Below is a small trained network, with its code and all its weights. Each question gives an input and a class and asks what happens when units are switched off, that is, made to give their printed mean instead of their output.

import numpy as np


def w(rows, s, z=0):
    codes = np.array(rows[::2]) - 128.0
    scale = np.full(codes.shape[1], s)
    scale[-1] = z or s
    return codes * scale


def f(y):
    return y / 2 * (1 + np.tanh(0.7978845608 * (y + 0.044715 * y**3)))


def log_softmax(a):
    a = a - a.max(-1, keepdims=True)
    return a - np.log(np.exp(a).sum(-1, keepdims=True))


def net(x, mask):
    res = np.array(x, float).reshape(1, 3) / 4 @ E
    y = f(res @ A[0][:, :-1].T + A[0][:, -1])
    res = res + np.where(mask, y, B[0][:, -1]) @ B[0][:, :-1]
    return log_softmax(res[-1] @ U[:, :-1].T + U[:, -1])


A, B = {}, {}
E = w([
[100,73,74,159,197,114,223],'x0',
[164,141,201,105,157,245,180],'x1',
[97,168,61,51,55,172,186],'x2',
],0.012)
A[0] = w([
[143,137,94,34,101,118,167,108],'N1',
[182,227,134,85,56,134,47,134],'N2',
[128,117,114,119,90,130,156,99],'N3',
[155,148,184,63,155,223,177,85],'N4',
[173,90,161,171,158,64,106,85],'N5',
[140,32,165,189,114,116,95,99],'N6',
[135,116,74,163,160,143,190,102],'N7',
[63,154,62,101,79,142,136,91],'N8',
[16,140,71,150,69,1,95,7],'N9',
[114,152,63,108,52,131,167,86],'N10',
[117,56,76,139,155,137,159,153],'N11',
[78,128,112,129,183,102,181,94],'N12',
[171,185,166,100,77,136,14,160],'N13',
],0.0089,0.0019)
B[0] = w([
[158,141,114,123,218,117,79,179],'N1',
[104,66,93,129,108,182,121,220],'N2',
[166,125,96,148,115,131,119,142],'N3',
[147,145,180,121,88,63,178,241],'N4',
[143,173,118,120,165,122,54,195],'N5',
[166,194,118,113,158,72,83,183],'N6',
[122,45,121,99,133,141,130,195],'N7',
[175,160,102,113,165,108,96,186],'N8',
[137,145,202,182,60,61,254,247],'N9',
[146,216,75,80,176,115,99,190],'N10',
[84,88,103,139,144,200,141,197],'N11',
[89,65,69,148,162,185,80,187],'N12',
[69,65,108,135,103,167,121,231],'N13',
],0.0087,0.011)
U = w([
[1,30,72,141,103,173,104,125],'0',
[163,135,186,150,80,98,215,249],'1',
[204,175,78,106,163,109,49,25],'2',
],0.0091,0.0015)

Each question gives the input, the list of numbers given to net, and the class t.
The units are the neurons (one row each of A and B). Each row of codes is followed by its name. A weight is (code - 128) times the scale printed after its matrix; where a second scale follows, it is the last column's (A, B and U).
mask holds one flag per neuron, in row order. A switched-off neuron (its flag False) gives its mean, the last column of its row in B, instead of its output. The means were averaged over made-up inputs and are rounded, as every weight is.
A unit's drop is (log p(t) with every unit on - log p(t) with that unit switched off) / (log p(t) with every unit on - log p(t) with every unit switched off).
The circuit of an input: a set's keep is (log p(t) with only the set's units on - log p(t) with every unit switched off) / (log p(t) with every unit on - log p(t) with every unit switched off). Starting from the 12 units with the biggest drops (on a tie, the unit counted first), units are removed one at a time, each time the one whose removal leaves the highest keep (on an exact tie, the one counted first), for as long as the keep stays at least 0.8.
circuit, biggest first: the units of the circuit, biggest drop first
top k neurons: the k neurons with the biggest drops, biggest first
drop when u is switched off: that unit's drop, to one decimal
input [-4,-3,-3], class 0: top 3 neurons -> N13; N4; N2
input [6,-8,6], class 1: circuit, biggest first -> N9
input [-7,-5,0], class 0: top 2 neurons -> N13; N2
input [6,-6,-7], class 2: top 3 neurons -> N5; N6; N13
input [-5,5,-3], class 0: top 3 neurons -> N9; N13; N2
input [-3,2,4], class 2: circuit, biggest first -> N9; N11
input [-7,5,3], class 0: top 2 neurons -> N2; N13
input [0,-6,7], class 2: top 2 neurons -> N10; N8
input [-6,-3,8], class 2: top 4 neurons -> N10; N8; N1; N11
input [4,-5,-3], class 1: top 2 neurons -> N9; N13
input [-3,-4,4], class 1: top 3 neurons -> N9; N12; N5
input [-7,5,6], class 0: top 3 neurons -> N2; N13; N9
input [-5,-4,-5], class 0: top 3 neurons -> N13; N2; N4
input [-8,7,-7], class 0: drop when N9 is switched off -> 0.3
input [-2,-6,-6], class 1: drop when N6 is switched off -> -0.1
input [-1,-2,7], class 2: drop when N11 is switched off -> 0.0
